Below are the code and all the weights of a small trained network. Each question names an input and a class and asks about switching units off, where a switched-off unit gives its printed mean instead of its output.

import numpy as np


def w(rows, s, z=0):
    codes = np.array(rows[::2]) - 128.0
    scale = np.full(codes.shape[1], s)
    scale[-1] = z or s
    return codes * scale


def norm(h):
    return h / np.sqrt((h * h).mean(-1, keepdims=True) + 1e-5)


def f(y):
    return np.maximum(y, 0)


def log_softmax(a):
    a = a - a.max(-1, keepdims=True)
    return a - np.log(np.exp(a).sum(-1, keepdims=True))


def net(x, mask):
    res = np.array(x, float).reshape(1, 7) / 4 @ E
    u = 0
    for l in range(2):
        y = f(norm(res) @ A[l][:, :-1].T + A[l][:, -1])
        res = res + np.where(mask[u : u + 4], y, B[l][:, -1]) @ B[l][:, :-1]
        u += 4
    return log_softmax(norm(res)[-1] @ U[:, :-1].T + U[:, -1])


A, B = {}, {}
E = w([
[125,136,117,121,135],'x0',
[126,117,134,121,138],'x1',
[134,109,152,144,114],'x2',
[126,134,125,127,130],'x3',
[163,168,170,191,251],'x4',
[120,150,112,130,125],'x5',
[153,37,1,187,125],'x6',
],0.012)
A[0] = w([
[102,97,108,30,1,254],'L0N1',
[220,216,170,43,99,212],'L0N2',
[64,63,76,191,155,142],'L0N3',
[81,198,234,65,110,251],'L0N4',
],0.0079,0.0056)
B[0] = w([
[33,88,117,18,20,254],'L0N1',
[39,32,190,139,140,207],'L0N2',
[217,98,65,27,165,177],'L0N3',
[2,196,216,100,45,247],'L0N4',
],0.0065,0.0099)
A[1] = w([
[148,134,159,50,181,73],'L1N1',
[167,110,55,129,28,2],'L1N2',
[132,244,252,173,177,29],'L1N3',
[220,136,76,221,195,62],'L1N4',
],0.012,0.0083)
B[1] = w([
[99,132,169,141,132,144],'L1N1',
[164,68,43,136,131,180],'L1N2',
[113,155,97,173,224,254],'L1N3',
[253,162,192,127,115,209],'L1N4',
],0.02,0.0067)
U = w([
[4,135,177,91,36,62],'0',
[52,178,171,193,213,253],'1',
[119,51,24,97,72,23],'2',
[224,132,131,170,156,197],'3',
],0.023,0.0013)

Each question gives the input, the list of numbers given to net, and the class t.
The units are the neurons (one row each of A and B). Each row of codes is followed by its name. A weight is (code - 128) times the scale printed after its matrix; where a second scale follows, it is the last column's (A, B and U).
mask holds one flag per neuron, layer by layer. A switched-off neuron (its flag False) gives its mean, the last column of its row in B, instead of its output. The means were averaged over made-up inputs and are rounded, as every weight is.
A unit's drop is (log p(t) with every unit on - log p(t) with that unit switched off) / (log p(t) with every unit on - log p(t) with every unit switched off).
The circuit of an input: a set's keep is (log p(t) with only the set's units on - log p(t) with every unit switched off) / (log p(t) with every unit on - log p(t) with every unit switched off). Starting from all 8 units, units are removed one at a time, each time the one whose removal leaves the highest keep (on an exact tie, the one counted first), for as long as the keep stays at least 0.8.
circuit, biggest first: the units of the circuit, biggest drop first
most important unit: the unit with the biggest drop
k most important neurons: the k neurons with the biggest drops, biggest first
k most important neurons of layer l: the k neurons of layer l with the biggest drops, biggest first
drop of u: that unit's drop, to one decimal
input [-6,3,-3,5,6,-5,2], class 3: most important unit	L0N4
input [5,-5,-3,-1,1,7,3], class 3: circuit, biggest first	(L0N1, L0N4)
input [-5,-2,8,-5,0,-7,1], class 2: circuit, biggest first	(L0N4, L1N4)
input [6,2,-6,4,7,-3,1], class 3: circuit, biggest first	(L0N4, L0N1, L1N4)
input [0,5,3,-5,1,-1,5], class 3: 2 most important neurons of layer 0	(L0N1, L0N4)
input [-2,-5,0,-7,4,-3,8], class 3: 2 most important neurons	(L1N4, L0N1)
input [-1,7,-1,-1,6,4,2], class 3: 2 most important neurons	(L0N4, L1N4)
input [-7,1,-6,-2,1,-2,7], class 3: 3 most important neurons	(L0N1, L0N4, L1N4)
input [2,7,3,-4,-4,8,1], class 2: 3 most important neurons	(L0N4, L1N2, L0N2)
input [0,7,-5,-6,1,-4,7], class 3: 2 most important neurons	(L0N1, L0N4)
input [-7,4,-1,-5,1,-2,3], class 3: drop of L0N4	1.6
input [7,6,4,0,-2,2,1], class 2: drop of L0N2	0.1
